Below is a small trained network, with its code and all its weights. Each question gives an input and a class and asks what happens when units are switched off, that is, made to give their printed mean instead of their output.

import numpy as np


def w(rows, s, z=0):
    codes = np.array(rows[::2]) - 128.0
    scale = np.full(codes.shape[1], s)
    scale[-1] = z or s
    return codes * scale


def f(y):
    return np.maximum(y, 0)


def log_softmax(a):
    a = a - a.max(-1, keepdims=True)
    return a - np.log(np.exp(a).sum(-1, keepdims=True))


def net(x, mask):
    res = np.array(x, float).reshape(1, 7) / 4 @ E
    y = f(res @ A[0][:, :-1].T + A[0][:, -1])
    res = res + np.where(mask, y, B[0][:, -1]) @ B[0][:, :-1]
    return log_softmax(res[-1] @ U[:, :-1].T + U[:, -1])


A, B = {}, {}
E = w([
[172,130,207,67,155,36],'x0',
[229,143,128,130,107,108],'x1',
[107,183,63,76,140,93],'x2',
[63,61,111,112,214,106],'x3',
[140,52,204,97,152,125],'x4',
[214,201,129,160,135,116],'x5',
[254,194,149,78,153,212],'x6',
],0.0083)
A[0] = w([
[106,164,92,128,79,197,253],'neuron 0',
[176,200,143,141,95,80,139],'neuron 1',
[185,65,207,143,113,124,182],'neuron 2',
[123,146,74,114,149,91,134],'neuron 3',
[42,93,154,117,203,157,141],'neuron 4',
[203,168,126,130,39,72,162],'neuron 5',
[142,141,186,64,255,71,160],'neuron 6',
],0.01,0.0035)
B[0] = w([
[39,163,132,122,240,95,241],'neuron 0',
[85,43,171,244,96,193,232],'neuron 1',
[140,164,103,58,254,124,239],'neuron 2',
[221,119,48,93,187,113,180],'neuron 3',
[42,101,164,186,101,190,247],'neuron 4',
[63,157,247,177,136,136,254],'neuron 5',
[26,196,35,76,229,70,246],'neuron 6',
],0.0087,0.0078)
U = w([
[100,205,83,103,239,91,250],'0',
[106,69,255,183,129,111,48],'1',
[210,86,44,128,91,88,20],'2',
],0.0085,0.0022)

Each question gives the input, the list of numbers given to net, and the class t.
The units are the neurons (one row each of A and B). Each row of codes is followed by its name. A weight is (code - 128) times the scale printed after its matrix; where a second scale follows, it is the last column's (A, B and U).
mask holds one flag per neuron, in row order. A switched-off neuron (its flag False) gives its mean, the last column of its row in B, instead of its output. The means were averaged over made-up inputs and are rounded, as every weight is.
A unit's drop is (log p(t) with every unit on - log p(t) with that unit switched off) / (log p(t) with every unit on - log p(t) with every unit switched off).
The circuit of an input: a set's keep is (log p(t) with only the set's units on - log p(t) with every unit switched off) / (log p(t) with every unit on - log p(t) with every unit switched off). Starting from all 7 units, units are removed one at a time, each time the one whose removal leaves the highest keep (on an exact tie, the one counted first), for as long as the keep stays at least 0.8.
units of the circuit, in order: the units of the circuit, biggest drop first
k most important neurons: the k neurons with the biggest drops, biggest first
drop when u is switched off: that unit's drop, to one decimal
input [-2,6,-7,3,5,-1,1], class 0: units of the circuit, in order	[neuron 2]
input [5,5,1,2,-2,7,-6], class 1: 3 most important neurons	[neuron 1; neuron 5; neuron 0]
input [-2,6,2,3,-3,8,1], class 1: 4 most important neurons	[neuron 1; neuron 6; neuron 5; neuron 2]
input [5,-8,-8,3,5,3,-7], class 0: 4 most important neurons	[neuron 6; neuron 2; neuron 1; neuron 5]
input [-2,7,7,-2,-5,-2,7], class 1: units of the circuit, in order	[neuron 1; neuron 5]
input [-2,7,3,0,-1,-4,6], class 1: units of the circuit, in order	[neuron 6; neuron 2]
input [-1,2,-7,4,-2,8,0], class 1: 3 most important neurons	[neuron 6; neuron 0; neuron 3]
input [-8,-1,8,-6,8,8,-5], class 1: 3 most important neurons	[neuron 6; neuron 2; neuron 5]
input [-3,1,1,1,1,-8,0], class 1: 4 most important neurons	[neuron 6; neuron 2; neuron 4; neuron 3]
input [7,-5,-8,-5,4,1,-5], class 0: drop when neuron 4 is switched off	0.0
input [4,7,6,-4,-5,-2,-2], class 1: drop when neuron 1 is switched off	0.1
